Here is a tiny trained network, its code and every weight. The questions are about switching its units off for an input and a target symbol, where a switched-off unit gives its printed mean instead of its output.

import numpy as np


def w(rows, s, z=0):
    codes = np.array(rows[::2]) - 128.0
    scale = np.full(codes.shape[1], s)
    scale[-1] = z or s
    return codes * scale


def norm(h):
    return h / np.sqrt((h * h).mean(-1, keepdims=True) + 1e-5)


def f(y):
    return y / 2 * (1 + np.tanh(0.7978845608 * (y + 0.044715 * y**3)))


def softmax(a):
    e = np.exp(a - a.max(-1, keepdims=True))
    return e / e.sum(-1, keepdims=True)


def log_softmax(a):
    a = a - a.max(-1, keepdims=True)
    return a - np.log(np.exp(a).sum(-1, keepdims=True))


def net(x, mask):
    ids = ['αβδηλψ'.index(c) for c in x.split()]
    T = len(ids)
    res = E[ids] + P[:T]
    q, k, v = (norm(res) @ M[0].T for M in (Q, K, V))
    z = softmax(np.where(np.tri(T) > 0, q @ k.T / 4**0.5, -1e9)) @ v
    res = res + np.where(mask[0], z, O[0][:, -1]) @ O[0][:, :-1]
    y = f(norm(res) @ A[0][:, :-1].T + A[0][:, -1])
    res = res + np.where(mask[1:17], y, B[0][:, -1]) @ B[0][:, :-1]
    return log_softmax(norm(res)[-1] @ U[:, :-1].T + U[:, -1])


Q, K, V, O, A, B = {}, {}, {}, {}, {}, {}
E = w([
[153,182,96,129,148],'α',
[144,130,184,132,221],'β',
[158,118,177,179,106],'δ',
[8,54,130,72,136],'η',
[182,123,201,213,53],'λ',
[158,109,147,208,110],'ψ',
],0.018)
P = w([
[45,206,22,37,67],'0',
[199,137,126,105,54],'1',
[126,25,125,43,116],'2',
[63,172,109,177,151],'3',
[170,166,134,126,115],'4',
[126,3,130,57,108],'5',
[116,242,132,215,190],'6',
[153,202,132,152,146],'7',
[138,11,155,64,92],'8',
],0.011)
Q[0] = w([
[59,95,160,173,141],'h0',
[108,37,165,6,52],'h0',
[2,102,162,176,111],'h0',
[241,125,201,196,208],'h0',
],0.0094)
K[0] = w([
[7,151,156,124,134],'h0',
[119,61,163,74,179],'h0',
[29,163,93,127,106],'h0',
[142,184,168,176,163],'h0',
],0.015)
V[0] = w([
[145,78,47,231,29],'h0',
[62,142,143,109,77],'h0',
[84,71,58,125,213],'h0',
[32,96,2,102,146],'h0',
],0.008)
O[0] = w([
[189,254,83,184,113,196],'h0',
[65,183,185,163,154,117],'h0',
[237,131,210,144,59,30],'h0',
[206,182,224,128,107,3],'h0',
],0.0073,0.0043)
A[0] = w([
[200,168,60,93,121,115],'n0',
[60,167,156,119,179,82],'n1',
[167,126,80,100,37,122],'n2',
[110,133,80,80,110,117],'n3',
[131,164,106,117,211,196],'n4',
[99,211,184,153,94,134],'n5',
[180,50,32,95,68,35],'n6',
[81,114,163,52,117,79],'n7',
[99,184,67,135,142,186],'n8',
[134,138,142,219,153,127],'n9',
[73,97,170,180,149,44],'n10',
[174,147,217,187,165,2],'n11',
[46,161,139,85,178,83],'n12',
[247,94,103,62,138,53],'n13',
[147,82,154,203,110,103],'n14',
[93,119,87,146,118,122],'n15',
],0.015,0.0065)
B[0] = w([
[191,81,188,36,133,171],'n0',
[176,79,92,120,72,151],'n1',
[85,114,118,160,69,157],'n2',
[82,112,142,86,51,140],'n3',
[106,100,141,139,151,205],'n4',
[165,60,173,172,110,186],'n5',
[175,149,177,171,113,183],'n6',
[156,179,84,163,145,159],'n7',
[83,93,141,97,185,254],'n8',
[153,141,107,61,127,213],'n9',
[161,114,115,73,102,141],'n10',
[112,140,198,78,60,139],'n11',
[133,140,48,123,126,151],'n12',
[78,143,5,187,87,149],'n13',
[64,92,55,51,120,175],'n14',
[170,223,124,136,160,171],'n15',
],0.011,0.0099)
U = w([
[88,99,163,8,104,39],'α',
[119,3,108,166,160,3],'β',
[59,167,131,130,127,236],'δ',
[179,127,171,157,159,247],'η',
[125,106,60,121,80,224],'λ',
[227,125,80,71,144,63],'ψ',
],0.014,0.0039)

Each question gives the input, a string of symbols that net reads in full, and the target symbol t.
The units are the heads (4 rows each of Q, K, V and O) and the neurons (one row each of A and B). Each row of codes is followed by its name. A weight is (code - 128) times the scale printed after its matrix; where a second scale follows, it is the last column's (O, A, B and U).
mask holds one flag per unit, heads first, then neurons. A switched-off unit (its flag False) gives its mean, the last column of its rows in O or B, instead of its output. The means were averaged over made-up inputs and are rounded, as every weight is.
A unit's drop is (log p(t) with every unit on - log p(t) with that unit switched off) / (log p(t) with every unit on - log p(t) with every unit switched off).
The circuit of an input: a set's keep is (log p(t) with only the set's units on - log p(t) with every unit switched off) / (log p(t) with every unit on - log p(t) with every unit switched off). Starting from the 12 units with the biggest drops (on a tie, the unit counted first), units are removed one at a time, each time the one whose removal leaves the highest keep (on an exact tie, the one counted first), for as long as the keep stays at least 0.8.
units of the circuit, in order: the units of the circuit, biggest drop first
unit that matters most: the unit with the biggest drop
k most important neurons: the k neurons with the biggest drops, biggest first
drop when u is switched off: that unit's drop, to one decimal
input α β δ β, target α: units of the circuit, in order => [h0; n11]
input α ψ λ λ δ δ, target λ: unit that matters most => n8
input δ δ α ψ λ, target λ: 3 most important neurons => [n2; n14; n9]
input ψ δ α δ δ, target δ: units of the circuit, in order => [h0; n5]
input ψ λ ψ α, target η: units of the circuit, in order => [h0; n5]
input β ψ δ α δ α λ, target α: units of the circuit, in order => [n11; n14]
input ψ η λ λ η ψ η ψ ψ, target α: units of the circuit, in order => [h0; n14]
input δ δ ψ η α, target α: 3 most important neurons => [n0; n3; n8]
input ψ β ψ α δ ψ δ, target α: units of the circuit, in order => [n11; n9]
input ψ ψ λ η ψ ψ δ λ, target λ: 3 most important neurons => [n14; n9; n0]
input δ ψ η δ δ λ, target α: 2 most important neurons => [n14; n11]
input λ δ ψ α ψ η ψ, target α: units of the circuit, in order => [n9; n11; n14]
input ψ α η ψ β, target β: units of the circuit, in order => [n4; n1]
input α β β δ, target α: units of the circuit, in order => [n9]
input ψ ψ ψ, target ψ: 2 most important neurons => [n0; n6]
input ψ β ψ α ψ ψ, target λ: 4 most important neurons => [n8; n14; n4; n5]
input α δ α α ψ ψ ψ ψ ψ, target λ: 2 most important neurons => [n14; n8]
input ψ η δ δ η δ λ, target β: units of the circuit, in order => [n5; n14]
input ψ λ η δ ψ δ δ, target β: 2 most important neurons => [n5; n8]
input η α β ψ, target ψ: units of the circuit, in order => [n9]
input ψ η ψ α, target η: 2 most important neurons => [n5; n14]
input α η ψ α ψ β λ β, target β: 2 most important neurons => [n4; n1]
input ψ ψ λ ψ α β α β, target α: 3 most important neurons => [n11; n5; n7]
input δ ψ λ, target δ: drop when n14 is switched off => -0.1
input ψ β ψ ψ α, target α: drop when n0 is switched off => 0.3
input ψ η ψ λ ψ δ ψ λ, target ψ: drop when n10 is switched off => -0.1
input ψ β β δ, target η: units of the circuit, in order => [h0]
input ψ β δ λ ψ β ψ λ, target ψ: drop when n14 is switched off => -0.3
